Below are the code and all the weights of a small trained network. Each question names an input and a class and asks about switching units off, where a switched-off unit gives its printed mean instead of its output.

import numpy as np


def w(rows, s, z=0):
    codes = np.array(rows[::2]) - 128.0
    scale = np.full(codes.shape[1], s)
    scale[-1] = z or s
    return codes * scale


def f(y):
    return np.maximum(y, 0)


def log_softmax(a):
    a = a - a.max(-1, keepdims=True)
    return a - np.log(np.exp(a).sum(-1, keepdims=True))


def net(x, mask):
    res = np.array(x, float).reshape(1, 8) / 4 @ E
    y = f(res @ A[0][:, :-1].T + A[0][:, -1])
    res = res + np.where(mask, y, B[0][:, -1]) @ B[0][:, :-1]
    return log_softmax(res[-1] @ U[:, :-1].T + U[:, -1])


A, B = {}, {}
E = w([
[128,126,125,128],'x0',
[130,128,131,125],'x1',
[141,83,106,250],'x2',
[157,162,254,183],'x3',
[129,128,126,127],'x4',
[177,15,152,76],'x5',
[9,87,168,123],'x6',
[130,131,125,126],'x7',
],0.005)
A[0] = w([
[93,212,120,148,59],'neuron 0',
[144,163,153,55,58],'neuron 1',
[121,201,114,135,126],'neuron 2',
[187,40,163,88,104],'neuron 3',
[85,230,94,166,123],'neuron 4',
[130,101,47,91,124],'neuron 5',
[231,169,104,129,19],'neuron 6',
[164,110,110,208,211],'neuron 7',
[148,145,216,140,18],'neuron 8',
[88,103,11,101,4],'neuron 9',
[133,189,161,40,238],'neuron 10',
[2,100,193,118,30],'neuron 11',
[137,136,181,141,42],'neuron 12',
[155,159,239,159,62],'neuron 13',
[240,185,109,110,79],'neuron 14',
],0.0095,0.0042)
B[0] = w([
[179,80,136,81,168],'neuron 0',
[159,121,102,198,157],'neuron 1',
[147,96,146,88,177],'neuron 2',
[175,84,164,61,196],'neuron 3',
[169,75,168,83,211],'neuron 4',
[135,188,170,130,187],'neuron 5',
[73,130,43,90,162],'neuron 6',
[78,106,169,188,224],'neuron 7',
[168,213,104,116,159],'neuron 8',
[156,253,147,130,169],'neuron 9',
[86,102,180,225,254],'neuron 10',
[73,119,31,70,196],'neuron 11',
[166,174,108,122,142],'neuron 12',
[143,227,120,96,195],'neuron 13',
[65,118,66,90,189],'neuron 14',
],0.024,0.0051)
U = w([
[93,121,185,133,254],'0',
[171,254,148,116,44],'1',
[42,96,28,84,52],'2',
[113,100,178,153,210],'3',
[209,51,201,58,32],'4',
[111,107,171,173,177],'5',
[110,88,167,253,88],'6',
[122,113,164,155,139],'7',
],0.0077,0.0056)

Each question gives the input, the list of numbers given to net, and the class t.
The units are the neurons (one row each of A and B). Each row of codes is followed by its name. A weight is (code - 128) times the scale printed after its matrix; where a second scale follows, it is the last column's (A, B and U).
mask holds one flag per neuron, in row order. A switched-off neuron (its flag False) gives its mean, the last column of its row in B, instead of its output. The means were averaged over made-up inputs and are rounded, as every weight is.
A unit's drop is (log p(t) with every unit on - log p(t) with that unit switched off) / (log p(t) with every unit on - log p(t) with every unit switched off).
The circuit of an input: a set's keep is (log p(t) with only the set's units on - log p(t) with every unit switched off) / (log p(t) with every unit on - log p(t) with every unit switched off). Starting from the 12 units with the biggest drops (on a tie, the unit counted first), units are removed one at a time, each time the one whose removal leaves the highest keep (on an exact tie, the one counted first), for as long as the keep stays at least 0.8.
circuit, biggest first: the units of the circuit, biggest drop first
most important unit: the unit with the biggest drop
top k neurons: the k neurons with the biggest drops, biggest first
drop of u: that unit's drop, to one decimal
input [0,-5,-3,0,6,-8,3,-6], class 4: most important unit => neuron 4
input [0,2,-7,-8,-3,2,-6,4], class 1: top 2 neurons => (neuron 9; neuron 5)
input [-1,-7,-5,7,2,-5,1,-1], class 1: top 3 neurons => (neuron 13; neuron 8; neuron 7)
input [-2,-7,0,-2,8,-8,-5,-6], class 4: circuit, biggest first => (neuron 4; neuron 0)
input [7,-1,0,8,0,2,6,4], class 1: top 2 neurons => (neuron 13; neuron 8)
input [-5,-6,6,6,-4,1,-4,4], class 1: top 3 neurons => (neuron 13; neuron 10; neuron 8)
input [2,-4,4,-4,4,7,-8,7], class 2: top 3 neurons => (neuron 6; neuron 14; neuron 10)
input [-4,-4,-8,4,4,-5,-1,5], class 6: top 2 neurons => (neuron 10; neuron 1)
input [5,6,-4,-4,-8,-6,-8,-1], class 2: top 2 neurons => (neuron 14; neuron 6)
input [-1,-3,5,-2,-2,-5,-2,2], class 4: circuit, biggest first => (neuron 10; neuron 4)
input [2,-4,7,-2,1,0,-2,1], class 6: circuit, biggest first => (neuron 7; neuron 3)
input [-3,7,-3,4,-4,-8,-1,-4], class 4: top 3 neurons => (neuron 4; neuron 0; neuron 2)
input [-5,2,6,-3,5,7,5,-7], class 4: top 2 neurons => (neuron 3; neuron 10)
input [-2,-1,-7,3,3,-2,-5,2], class 6: circuit, biggest first => (neuron 10)
input [-2,-6,8,-8,-8,-7,4,7], class 1: top 3 neurons => (neuron 9; neuron 10; neuron 5)
input [0,2,6,-6,-8,7,-8,3], class 2: top 3 neurons => (neuron 6; neuron 14; neuron 10)
input [3,2,-6,-1,4,3,-4,5], class 6: circuit, biggest first => (neuron 10; neuron 1)
input [3,1,4,5,-7,-1,8,2], class 2: drop of neuron 11 => 0.8
input [-6,7,5,-3,3,-5,8,3], class 2: drop of neuron 10 => 0.3
input [-4,-6,-7,6,-1,0,5,0], class 6: drop of neuron 9 => 0.2
input [-6,6,4,8,0,2,4,3], class 1: most important unit => neuron 13
